Here are made-up things, facts about them, and rows of numbers that follow some of those facts. Name the thing behind each unnamed row.

Some things and their rows:
nitra: [ 7  2  2  0  0  2  1  0  8  0 -4  2  3  4  5  6  3 -1  9 -1  1 -5  5 -2
  2 -2]
levos: [-1 -2 -2  0 -4  2  4  2 -2  0  2  1 -3 -8 -2 -9 -1  5 -3  6  0  0 -2  3
 -5  8]
ritrur: [-1  0  0  1 -2 -2 -2 -2 -1  0 -1 -1  1  0  2  1 -1  0 -3 -4  4  2 -1 -2
  0  2]
stuzugi: [ 3 -1  1  2 -8 -3 -1 -2  2 -2  1  2  6 -4  3  4  0  0 -3 -2  4 -1  3 -4
  3  1]
rivo: [  0   1  -4   2   2  -3  -4  -3  -2   1  -4  -4  -2  -1  -3  -2   0  -3
 -12 -11   2   5  -2  -3  -1   3]
graflar: [  5   3  -2  -1   7  -1   2   2   0   1  -8  -4  -2   2   1  -2   4   0
  -1 -11   7   4  -3   0  -3   4]
binam: [  9  -2   1   4  -4  -4   8 -26  12 -11  -4  23  -4 -47 -13  -9   3  -2
   1  28 -23 -10   2   8  -3  35]
memam: [-1  0 -1  0  0 -2  1 -2 -4  1  2 -3  2 -1 -4  1  0 -1  0  3 -2 -1 -2 -2
  2 -5]
klasterek: [-4  0  2  0 -2 -2 -2 -4 -2 -1 -1  1  1 -1  5  3 -1  2  1 -5  5  2  0 -1
  0  0]
lalin: [-1  2 -2  0  1  0  2 -2 -7  2  1 -3  1  4 -5 -1  0  2  3  7  1 -1 -7  0
  0 -4]
brufla: [ 1  6 -2  0  9  3 -1 -2 -3  0  0 -4  1  4 -3 -2  3 -1  4 -6  2  3 -2 -1
 -3  1]
soplas: [ 3 -1  2  1 -7 -3 -2 -2  3 -2  1  3  6 -2  4  4 -1  0 -4 -1  4 -1  3 -3
  3  1]
betron: [ -3  -6   2  -2  -5   1   4   0   2  -3   3   8  -5 -18  -1  -7  -1   4
  -3   8  -7  -1   4   6  -3   8]
favam: [  0   2  -5  -1   1  -1   2  -6  -7   3   1  -8   1  -8 -10  -3   4   0
  -5  -3   1   0  -6  -4  -2  -4]
grobi: [-1  0  0  0  0 -2  0 -2 -4  1  2 -2  2  0 -5  2  0 -1  0  3 -2 -1 -3 -2
  2 -6]
stasogres: [-4 -1  2 -2  3  5  3  2  2 -3  6  4 -1 -7  2 -5  1  1 11  2 -4 -1  5  4
 -2  3]
stikluskem: [-1  0  8 -3  9  0  1  6 -8 -2 -3 12 -2 23 -7  8 -6 -2  4 18 -3 -1 -3  6
 -5 -8]
riske: [-1 -1  1 -3  2  5  6  2  8 -1 -1  5 -6 -8  2 -4  3  3 11  4 -7 -5  5  5
 -3  3]

Some facts about the things:
boke | ξ grobi | Θ gragram
lalin | ξ lenas
drunir | ξ nutas | Θ petrufles | λ 458
trazen | ξ triklimor
stasogres | ξ drigru | Θ ribras | λ 147 | Σ sterim
giskar | ξ nutas | Θ drunir | λ 768
bragraklus | ξ droflel | Θ skivus | λ 458
bere | ξ seru | λ 458 | Σ fostu
klasterek | ξ vasar | Θ gemeran | λ 458
nivas | ξ sobrum | Θ klogugrol | λ 878
pibre | ξ triklimor | Θ beri
gifles | ξ mozas | λ 458
baklim | ξ grukluplu | Θ pleklos | λ 458 | Σ lagrir
skeskin | ξ fostu | λ 458 | Σ storir
nimis | ξ meflukon | Θ fostu | λ 147
bugi | ξ midar | Θ grogol
seluke | ξ bugi | Θ gavum | λ 723 | Σ plolen
beri | ξ triklimor | Θ trazen
brilin | ξ lokon | Θ gruklor | λ 458 | Σ sode
flofe | ξ diplum | Θ ziso | λ 458
debri | ξ nutas | Θ kilin | λ 458
nutas | ξ grukluplu | Θ stikluskem
bretrol | ξ sterim | Θ luskuflir | λ 768
stimor | ξ bilo | Θ zegin | λ 878 | Σ drigru
binam | ξ favam | Θ fliklu | λ 458 | Σ gemeran
fliklu | ξ favam | Θ grovus | λ 458
muskabre | ξ lokon | Θ latrar | λ 458
stike | ξ meflukon
seles | ξ sode | Θ vodrugun | λ 878
zasu | ξ geder | Θ riske | λ 147
staridri | ξ plelu | Θ betron | λ 147
vuplun | ξ bilo | Θ stimor | λ 458
tretrul | ξ diplum | λ 458
soplas | ξ drigru | Θ stasogres | λ 458
grogol | ξ midar | λ 458
trivar | ξ lafi | Θ ligostos | λ 147 | Σ pleklos
ranar | ξ beri | λ 458
fimul | ξ bugi | Θ seluke | λ 458
foma | ξ vuvi | Θ kigu | λ 768
stikluskem | ξ grukluplu | Θ baklim
bistu | ξ lagrir | Θ skogi | λ 458 | Σ stikluskem
kidrikis | ξ plutol | λ 878
skogi | ξ lagrir | Θ gapa
keli | ξ plutol | Θ kidrikis | λ 458
gruska | ξ boke | λ 458 | Σ droflel
skaskon | ξ ziso | Θ trotrem | λ 878
suflel | ξ bilo | λ 147
gemeran | ξ vasar | λ 147
gragram | ξ grobi | λ 458
levos | ξ trazen | λ 458 | Σ suflel
kilin | ξ nutas | Θ bruro | λ 458 | Σ lagrir
tredriner | ξ vavir | λ 878
zibaze | ξ sterim | Θ tovan | λ 723
sezem | ξ beri | Θ livas | λ 458
boton | ξ sobrum | λ 458
buve | ξ boke | Θ trobok | λ 458
klogrim | ξ plaskun | λ 458 | Σ ziso
soso | ξ kegrik | Θ zuboper
tovan | ξ sterim | λ 878
livas | ξ beri | Θ pato | λ 458 | Σ lodrok
stupabrol | ξ luskuflir | Θ goster | λ 147
vaklegrus | ξ vasar | Θ klasterek | λ 878 | Σ binam
zuboper | ξ kegrik
puzin | ξ ziso | Θ traler | λ 147
goster | ξ luskuflir | λ 878
pliski | ξ stikluskem | λ 768
gavum | ξ bugi | λ 878 | Σ zuboper
rakuzi | ξ sterim | Θ plaskun | λ 458
favam | ξ diplum | Θ flofe
buflin | ξ lalin | λ 458
petres | ξ pibre | Θ brudel | λ 458
stoflu | ξ pleklos | λ 458
vodrugun | ξ sode | λ 723
vasar | ξ lagrir
stuzugi | ξ trazen | Θ kliklu | λ 458
zeplun | ξ lokon | Θ brifi | λ 458
planol | ξ lenas | Θ lalin | λ 458
nepim | ξ lokon | Θ geder | λ 147 | Σ meflukon
bruro | ξ nutas | λ 147
trobok | ξ boke | Θ gruska | λ 147 | Σ sode
kigu | ξ vuvi | λ 458 | Σ stike
brudel | ξ pibre | λ 458
luskuflir | ξ sterim | Θ letrim
ribras | ξ drigru | λ 878
gides | ξ stikluskem | Θ pliski | λ 147
brifi | ξ lokon | Θ brilin | λ 458
plolen | ξ bugi | Θ fimul | λ 147
trotrem | ξ ziso | Θ droral | λ 458 | Σ sode
brufla | ξ vuvi | Θ foma | λ 147
graflar | ξ fostu | Θ skeskin | λ 768
plusel | ξ fostu | Θ sinozun | λ 458
skavel | ξ soso | Θ funi | λ 458
sebras | ξ grukluplu | Θ nutas
petrufles | ξ nutas | Θ debri | λ 458 | Σ storir
bilo | ξ lenas | Θ planol
bapir | ξ memam | Θ ruguzin | λ 458
sode | ξ mozas | Θ gifles
plutol | ξ storir | Θ plikle
broklepi | ξ grobi | Θ boke | λ 723 | Σ lenas
kuflen | ξ favam | λ 147
tistin | ξ droflel | λ 458 | Σ lokon
lodrok | ξ storir | Θ drigru | λ 458
letrim | ξ sterim | Θ rakuzi | λ 458
flefe | ξ droflel | Θ tistin | λ 723
nitra | ξ plaskun | Θ klogrim | λ 878
geder | ξ lokon | Θ sobrum
sistir | ξ luskuflir | Θ stupabrol | λ 458
gruklor | ξ lokon | λ 458 | Σ lokon
plaskun | ξ sterim | Θ zibaze
skivus | ξ droflel | Θ flefe | λ 768
pleklos | ξ grukluplu
ziso | ξ diplum | Θ tretrul
zegin | ξ bilo | Θ suflel | λ 458
lidras | ξ soso | λ 723
skufledri | ξ ruguzin | Θ gomo | λ 458
ritrur | ξ skogi | λ 458
flesun | ξ nutas | Θ giskar | λ 458
plelu | ξ memam
gromi | ξ diplum | Θ grofe | λ 458 | Σ binam
trames | ξ vuvi | Θ tregas | λ 458 | Σ betron
riske | ξ geder | λ 878 | Σ stikluskem
laflo | ξ memam | Θ gitem | λ 768
rivo | ξ storir | λ 458
funi | ξ soso | Θ lidras | λ 878
noflem | ξ stikluskem | Θ gides | λ 458 | Σ puzin
grofe | ξ diplum | Θ favam | λ 458 | Σ broklepi
brebin | ξ vuvi | Θ brufla | λ 458
klogugrol | ξ sobrum | Θ boton | λ 723
braklu | ξ ruguzin | λ 878
plikle | ξ storir | Θ lodrok | λ 458
betron | ξ plelu | Θ stefadrik | λ 458 | Σ buflin
gapa | ξ lagrir | Θ vasar | λ 458
stemefa | ξ boke | Θ buve | λ 723
fostu | ξ meflukon | Θ stike
mufu | ξ beri | Θ ranar | λ 458
togrek | ξ ruguzin | Θ braklu | λ 147
ruguzin | ξ memam | Θ zusar
trapu | ξ fostu | Θ graflar | λ 458
droral | ξ ziso | Θ puzin | λ 878 | Σ skufledri
gitem | ξ memam | Θ plelu | λ 723
zusar | ξ memam | Θ laflo | λ 723
kliklu | ξ trazen | Θ levos | λ 147
sobrum | ξ lokon | Θ muskabre
latrar | ξ lokon | Θ zeplun | λ 723 | Σ soso
gomo | ξ ruguzin | Θ togrek | λ 458
nimi | ξ diplum | Θ gromi | λ 147
fleflur | ξ grobi | Θ broklepi | λ 458 | Σ lagrir
pato | ξ beri | Θ mufu | λ 147
droflel | ξ seru | Θ bere
ligostos | ξ lafi | λ 458 | Σ gapa
grovus | ξ favam | Θ kuflen | λ 147
traler | ξ ziso | λ 147
drigru | ξ storir | Θ rivo
vavir | ξ seru | Θ droflel
stefadrik | ξ plelu | λ 458
sinozun | ξ fostu | Θ trapu | λ 878
tregas | ξ vuvi | Θ brebin | λ 458

Which thing is each row?
No name comes twice in this set of rows, the named rows included.
[  0   0  -7   2  -1  -3  -2  -5  -4   2  -2  -6  -1  -8  -5  -4   2  -3
 -12 -15   3   3  -3  -5  -3   4] => flofe
[  0  -6 -10   4 -20  -2  -1  16   5   5  24  -7 -17  10  13 -24  -4  -1
 -44 -32 -16  -3   5   8  -4 -11] => brilin
[ 0  0  0  1 -2 -2 -1 -3 -1 -1 -1  1  0 -3  1  0 -1  0 -3 -2  2  1 -1 -1
  0  4] => buflin
[  1   4  -7   2   7   2   0  -4  -3   2   1  -6   0  -4  -6  -4   4  -5
   2 -16   0   2  -1  -4  -4   3] => traler
[  3   1   7  -2  13  -1   2  13  -5  -2 -10  11  -2  31   2   8  -4  -1
   8   3   8   2  -1   6  -6  -3] => pliski
[ 4  1  2  0 -4  0 -1 -1  6 -1 -2  2  4  2  4  7  1 -1  4  0  1 -3  3 -3
  2 -1] => stemefa
[ -1  -5  -6   3  -1  -1  -2   3   1   1   0  -1  -8 -10  -6  -9  -3  -5
 -16  -4  -9   2   1   2  -2   8] => kigu
[ 2  1 -4 -1  1  7  8  3  2  2 -2  0 -5 -6 -2 -8  4  5 10  3 -1 -6  0  3
 -8  5] => droral
[ 4  6 -3 -2  8  3  1 -3  2  2 -8 -5 -2  5 -1  0  5  0  5 -8  3  0 -2 -1
 -4  0] => braklu
[  1   0  -6   4   3  -1  -4  -2   2   3  -7  -5  -6   2  -3   1   0  -8
  -5 -11  -4   1  -2  -2  -1   3] => zibaze
[-3 -1 -1  0 -5 -3  1 -5 -4  0  2 -1  3 -8  3  0  1  2  1 -8  6  1 -1 -3
  0  1] => fliklu

Now the same things, written a new way:
Named rows:
nepim: [  3   4   4  -2   5   5  -9   3   0   1   2  -1   0  -3   0   8   9  10
  -2   1  -4   9  -5   4  -9  11   6   2   1   4   0 -12  -6   2   3  -6
   2   1]
gapa: [ -3   5  -2   5   4  -9  -4  -1   6   0   2   0  -8  -1  -3  15   4   4
  -3  -1   1   6  -3   0 -12   1   5   3   4   0  -1  -6  -5  -6   9  -1
   1   1]
seluke: [  2   7  -1  -1   6   2  -8   1   1   3   1  -7  -4   2   1   4  11   6
  -6  -1   1  10  -3   2  -4   4   6   2   0   2   0  -8 -11   3   0  -4
   4   0]
stikluskem: [  0  14  -5   8   1   1  -6  -4   2  -4   0   7  -9 -13  -8  13   7   1
   4   0  -6  13  -5  12  -4   8   7   0   4   2  -7   0  -8 -14   7   8
  -3   1]
plelu: [ 3  8 -5  4  3 -1 -7 -4  8  1  2  0 -6  2 -1  8  7  0 -7 -2  3  9 -5  0
  0 -2  4  3  3 -1 -3 -5 -5  0 13  0  5  3]
tistin: [ -7   7   1   3   4  -1 -11  -3   2  -2   5  -9  -5   8  -1   4   9   0
  -6  -3   5  10  -3   1   1  -4   6   3   2   1  -3 -10 -11   2   0  -4
   5   1]
fleflur: [ 27   0   7   4   8  -8  -5   2   2   0   8  -4  -5   5  -4 -10   7   7
   2  -2  -6  27  -2  -8  -4   6   8   0  -8  -4 -11 -10   6  -2   3 -14
   5   5]
pliski: [  2  11  -5   4   6  -4  -9  -3   6  -3   1   0 -11  -6  -3   2  12  -9
  -1   1  -2  17  -1   6  -1  10  12   0   1   5  -7  -7 -13 -11  -6   4
  -1   0]
gruska: [ -4   6  -1   3   5  -3 -10  -3   4  -1   4  -6  -6   7   0   5   9  -1
  -6  -2   5  10  -3   0   0  -3   6   3   2   0  -3 -10  -8   1   3  -3
   5   2]
grofe: [ -6   3   7   0   6   0 -10  -1   2   0   5  -4  -1   3  -1  11   6  12
  -1  -1   4  10  -5   3  -6   1   5   3   4   2  -1 -10  -4   4   5  -6
   6   1]
brilin: [ 13   3  -6  -2  20 -13 -11   0   0  -6   2   3  -3  15  13  12  11   0
  -9   7  13   6  -7  -9  -4  15   4   7  -1  -1  -6 -16   2  -2   7  14
   6   3]
zegin: [-4  5  0  4  5 -5 -7 -2  3 -1  3 -3 -6  2 -2 11  6  4 -3 -1  2  8 -3  1
 -7  0  6  3  3  0 -2 -8 -6 -3  6 -2  3  1]
ziso: [ 2  5 -3  4  0 -5 -4 -2 13  3  0  4 -8  2 -5 20  7  5  1 -3  2  9 -5 -4
 -8  1  2  2  3 -1  2 -3 -4 -2 20  3  5  3]
buve: [-3  4  2  3  6 -3 -7 -1  1  0  3 -2 -5  0 -2 13  6  9 -1  0  1  8 -4  2
 -9  3  6  3  3  1 -2 -8 -3 -3  6 -3  3  1]
staridri: [  4   3   2  -1   5   2  -6   3   2   2   1   1  -2  -6  -1  12   7  10
  -2   1  -5   8  -5   3 -14  11   6   2   2   3   1 -10  -5  -2   6  -4
   1   1]
storir: [  1   9  -2   5   1  -1  -4  -2   7   1   0   2  -6  -6  -5  15   4   8
  -1   0  -1   7  -5   2 -10   0   3   3   6   0   0  -3  -3  -2  15   1
   1   2]
vuplun: [ -4   3   5   3   6  -2  -7   0  -2   0   3  -1  -3  -1  -3  15   5  13
   2   1  -1   7  -5   4 -13   6   6   3   3   2  -1  -8  -1  -4   6  -3
   2   1]
rivo: [-3  5 -3  4  5 -7 -7 -3  6  0  3 -4 -8  4 -1  9  7 -1 -6 -1  4  8 -2 -1
 -5 -2  6  3  3  0 -2 -8 -7 -3  6 -1  4  1]

Which thing is each row?
No name comes twice in this set of rows, the named rows included.
[ 29   9  -2  10   7  -9  -6  -2   1  -4   7  -6 -11   6  -5 -18  11 -10
  -2  -2  -7  29   0  -7   5   4  11  -1  -9  -4 -17  -8  -2  -9  -5  -8
   1   5] => baklim
[ -3   4  -1   5   5  -8  -4  -1   5   0   2   0  -8  -2  -3  16   4   7
  -1   0   1   6  -3   1 -13   2   5   3   4   0   0  -6  -4  -6   9  -1
   1   1] => lodrok
[ 18   3  -8   0  17 -14  -3   3   2  -2  -3  17  -4  -1   8  29   5  13
  -2   9   4   0 -10  -5 -21  24   1   6   2  -2  -2  -8  11 -11  20  19
   1   3] => sode
[  3   5   0  -1   4   3  -9   1   3   1   2  -3  -3   0   1   5  10   3
  -6   0  -2  10  -4   2  -6   7   6   2   1   3  -1 -12 -10   1   2  -5
   3   1] => stasogres
[-1 12 -3  8  6  0 -8 -3 -5 -5  2 -3 -8 -4 -5  7  9  0  1  2 -2 11 -4  6
 -4  6 10  1  2  3 -7 -7 -7 -9 -1  2 -2  2] => stoflu
[ -6   5   8   2   6   3 -10   0  -3  -1   4  -4  -1   1  -3  12   7  14
   2   0   0   8  -6   6  -7   4   6   2   4   3  -2  -9  -2   1   2  -5
   3   1] => trames
[  2   7   0  -2   6   3  -8   2   0   3   1  -6  -2   1   1   5  11   8
  -4   0   1  10  -3   2  -5   5   6   2   0   2   0  -8 -10   4   1  -5
   4   0] => latrar
[ -6  -5 -23   2   9   2   1  -7  -5  13   1  -3 -12  -6   6  11  10 -15
 -12   6  -4   2   3   6  -7  12  10   4   1   0   7 -10   2 -14  24  -7
   5   3] => gemeran
[ 2  7 -5  5  2 -3 -5 -2  9  2  0  3 -7 -3 -3 14  5  4 -4 -1  0  6 -5  1
 -8  1  3  3  4 -1 -1 -3 -4 -4 15  2  2  2] => drigru
[  4  15 -10   9   2  -2  -6  -5   4  -2  -1   3 -11  -6  -6   8   9  -7
  -5   0  -3   9  -4   6  -1   4   7   0   3   0  -8  -1  -9 -11   7   7
  -2   3] => pleklos
[  5   6  -8   1   2  -8  -4   0  12   2   0   0  -9  -3  -1  10   7  -4
  -9  -1  -1   7  -1  -2 -11   4   5   3   2   1   1  -8 -12  -6   8  -1
   0   0] => suflel
[-2  6  1  4  5 -4 -6 -2  2 -1  3 -4 -6  1 -2 10  6  7 -1  1  2  9 -4  1
 -8  1  6  3  3  1 -2 -9 -3 -1  7 -3  2  1] => ritrur

The same things again, as new rows of numbers:
Named rows:
binam: [ -2 -12   9  10   7   6   5  -2  -4  -3  -9  10   6]
sinozun: [  2 -11   9   7   8   8   4  -5  -7  -5  -5   7  -1]
plusel: [  0 -10  11   8   7   7   1  -2  -6  -2  -6   8   5]
pleklos: [ 10 -11  26  -2   8   9   9  -7  -9  -6  -7   7   0]
sebras: [ 6 -4 20 -3 12  5  1 -8 -9 -3 -2  5  2]
gapa: [  2 -13  15  10   7  10   9   1  -6  -3 -11   9   0]
zeplun: [  5 -16  13   9  -1  11   4  -6  -6  -4  -5   9   5]
stike: [ 7 -7 20  4 10  6 15 -8 -2 -3 -8  7 -2]
plelu: [ 10 -11  17   3   3   7  10 -15  -2  -4  -3   7   3]
petrufles: [  8 -11  16   4   1  13 -11   1 -17   0   3   4   0]
kidrikis: [  2 -11   9   7   7   8   4  -5  -7  -5  -5   7  -1]
gomo: [  1 -11  10  11   6  10   2  -4  -7  -2  -6   7   2]
boton: [  3 -11  11  11   4   9   4  -1  -6  -1  -6   7   1]
skavel: [  0 -10  11   8   7   6   1  -3  -6  -1  -6   8   5]
gemeran: [  3 -13  14   9   7  10   9   1  -5  -6 -10   7   0]
lenas: [ 6 -8 20  2 11  5 14 -9 -2 -4 -9  8  1]
grobi: [  8  -6  16   3   8   4   9 -11  -3  -2  -3   6   1]
grukluplu: [ 9 -6 20 -1  9  7  3 -9 -8 -3 -2  4  0]

Which thing is each row?
No name comes twice in this set of rows, the named rows included.
[  3 -16  12  11   4   9  12   1  -2  -6 -11  10   2] => puzin
[  7 -14  10   9  -3  11  -1  -8  -7  -2   0   7   6] => kigu
[  8 -11   8   7   0   7   1  -4  -7  -3   1   8   0] => gavum
[  7 -15   9   9  -4  12  -2 -11  -7  -3   0   7   7] => gruklor
[  6 -13  12   9   2   9   4  -1  -5  -4  -4   7   2] => brufla
[  7  -5  22  -2  12   9   0  -8 -12  -4  -1   2  -2] => nutas
[  1 -11   8   9   7   5   3  -2  -4  -5  -6   8   5] => nimi
[ -1 -12  14   7  11   7   6   1  -5  -7 -11   8   5] => plolen
[  8 -12   9  10  -3   9  -1  -6  -7   0   1   7   4] => skeskin
[ 11  -9  17   3   3   5  10 -12  -2  -3  -3   7   2] => plaskun
[ 10  -7  14   6   4   4  12 -10   0  -2  -3   8   0] => favam
[  3 -11  16   4   9  13  -5   0 -14  -6  -3   3   0] => gides

